Below are the code and all the weights of a small trained network. Each question names an input and a class and asks about switching units off, where a switched-off unit gives its printed mean instead of its output.

import numpy as np


def w(rows, s, z=0):
    codes = np.array(rows[::2]) - 128.0
    scale = np.full(codes.shape[1], s)
    scale[-1] = z or s
    return codes * scale


def f(y):
    return y / 2 * (1 + np.tanh(0.7978845608 * (y + 0.044715 * y**3)))


def log_softmax(a):
    a = a - a.max(-1, keepdims=True)
    return a - np.log(np.exp(a).sum(-1, keepdims=True))


def net(x, mask):
    res = np.array(x, float).reshape(1, 4) / 4 @ E
    y = f(res @ A[0][:, :-1].T + A[0][:, -1])
    res = res + np.where(mask, y, B[0][:, -1]) @ B[0][:, :-1]
    return log_softmax(res[-1] @ U[:, :-1].T + U[:, -1])


A, B = {}, {}
E = w([
[209,98,145,193],'x0',
[131,145,7,138],'x1',
[196,48,140,30],'x2',
[127,122,128,130],'x3',
],0.011)
A[0] = w([
[66,126,181,224,123],'neuron 0',
[156,47,114,97,124],'neuron 1',
[149,102,121,83,93],'neuron 2',
[157,148,50,114,90],'neuron 3',
[124,112,224,129,80],'neuron 4',
[126,119,121,126,61],'neuron 5',
[168,111,130,34,82],'neuron 6',
[121,106,128,8,117],'neuron 7',
[38,150,112,50,59],'neuron 8',
[134,113,108,147,85],'neuron 9',
[229,91,106,111,132],'neuron 10',
[81,128,130,98,245],'neuron 11',
[153,112,56,142,114],'neuron 12',
[193,155,3,192,139],'neuron 13',
[233,160,126,182,85],'neuron 14',
[126,90,39,136,92],'neuron 15',
[167,114,123,77,83],'neuron 16',
[177,66,99,138,85],'neuron 17',
[123,98,59,143,85],'neuron 18',
[191,85,108,209,86],'neuron 19',
[69,155,59,208,139],'neuron 20',
[95,178,243,138,139],'neuron 21',
[116,115,88,138,63],'neuron 22',
[101,120,39,115,127],'neuron 23',
[209,76,159,224,100],'neuron 24',
],0.011,0.012)
B[0] = w([
[129,117,42,171,197],'neuron 0',
[97,145,114,234,201],'neuron 1',
[99,126,86,144,151],'neuron 2',
[80,68,173,142,161],'neuron 3',
[36,4,157,134,166],'neuron 4',
[25,192,211,147,111],'neuron 5',
[73,162,97,184,186],'neuron 6',
[144,123,49,166,210],'neuron 7',
[87,217,87,2,170],'neuron 8',
[92,132,179,111,119],'neuron 9',
[145,121,76,159,229],'neuron 10',
[191,123,81,98,254],'neuron 11',
[98,62,195,115,170],'neuron 12',
[115,56,168,114,251],'neuron 13',
[88,160,75,51,181],'neuron 14',
[91,78,161,139,167],'neuron 15',
[40,201,107,206,153],'neuron 16',
[110,126,50,134,164],'neuron 17',
[89,93,177,135,146],'neuron 18',
[71,207,81,23,186],'neuron 19',
[149,133,63,170,227],'neuron 20',
[93,19,104,125,203],'neuron 21',
[35,129,194,156,120],'neuron 22',
[118,50,191,121,187],'neuron 23',
[89,184,71,7,219],'neuron 24',
],0.0082,0.0097)
U = w([
[160,110,109,121,254],'0',
[109,147,114,76,127],'1',
[113,77,142,127,88],'2',
[127,137,93,180,59],'3',
[249,133,160,127,184],'4',
[156,163,187,117,65],'5',
[151,171,194,149,63],'6',
],0.019,0.014)

Each question gives the input, the list of numbers given to net, and the class t.
The units are the neurons (one row each of A and B). Each row of codes is followed by its name. A weight is (code - 128) times the scale printed after its matrix; where a second scale follows, it is the last column's (A, B and U).
mask holds one flag per neuron, in row order. A switched-off neuron (its flag False) gives its mean, the last column of its row in B, instead of its output. The means were averaged over made-up inputs and are rounded, as every weight is.
A unit's drop is (log p(t) with every unit on - log p(t) with that unit switched off) / (log p(t) with every unit on - log p(t) with every unit switched off).
The circuit of an input: a set's keep is (log p(t) with only the set's units on - log p(t) with every unit switched off) / (log p(t) with every unit on - log p(t) with every unit switched off). Starting from the 12 units with the biggest drops (on a tie, the unit counted first), units are removed one at a time, each time the one whose removal leaves the highest keep (on an exact tie, the one counted first), for as long as the keep stays at least 0.8.
units of the circuit, in order: the units of the circuit, biggest drop first
most important unit: the unit with the biggest drop
top k neurons: the k neurons with the biggest drops, biggest first
drop of u: that unit's drop, to one decimal
input [8,-4,-8,4], class 1: most important unit -> neuron 24
input [6,-2,5,-1], class 1: units of the circuit, in order -> (neuron 24; neuron 19)
input [2,6,-6,-1], class 2: units of the circuit, in order -> (neuron 13; neuron 23)
input [6,7,-6,-1], class 2: units of the circuit, in order -> (neuron 13; neuron 12)
input [6,3,-7,8], class 0: top 2 neurons -> (neuron 13; neuron 20)
input [7,-2,7,-1], class 1: units of the circuit, in order -> (neuron 24; neuron 19)
input [8,6,6,-4], class 1: top 3 neurons -> (neuron 19; neuron 24; neuron 14)
input [-4,-8,6,3], class 2: top 2 neurons -> (neuron 4; neuron 21)
input [6,7,4,6], class 2: top 2 neurons -> (neuron 13; neuron 12)
input [1,-8,-4,-2], class 2: top 2 neurons -> (neuron 4; neuron 21)
input [-2,-8,-6,-1], class 2: top 2 neurons -> (neuron 21; neuron 4)
input [-6,6,-7,8], class 0: top 2 neurons -> (neuron 20; neuron 23)
input [7,8,6,6], class 2: top 2 neurons -> (neuron 13; neuron 12)
input [7,-6,-6,-1], class 1: units of the circuit, in order -> (neuron 24)
input [3,-3,6,0], class 3: drop of neuron 1 -> 0.2
input [8,-4,6,0], class 1: drop of neuron 24 -> 0.5
input [1,-3,-2,1], class 4: drop of neuron 21 -> -0.1
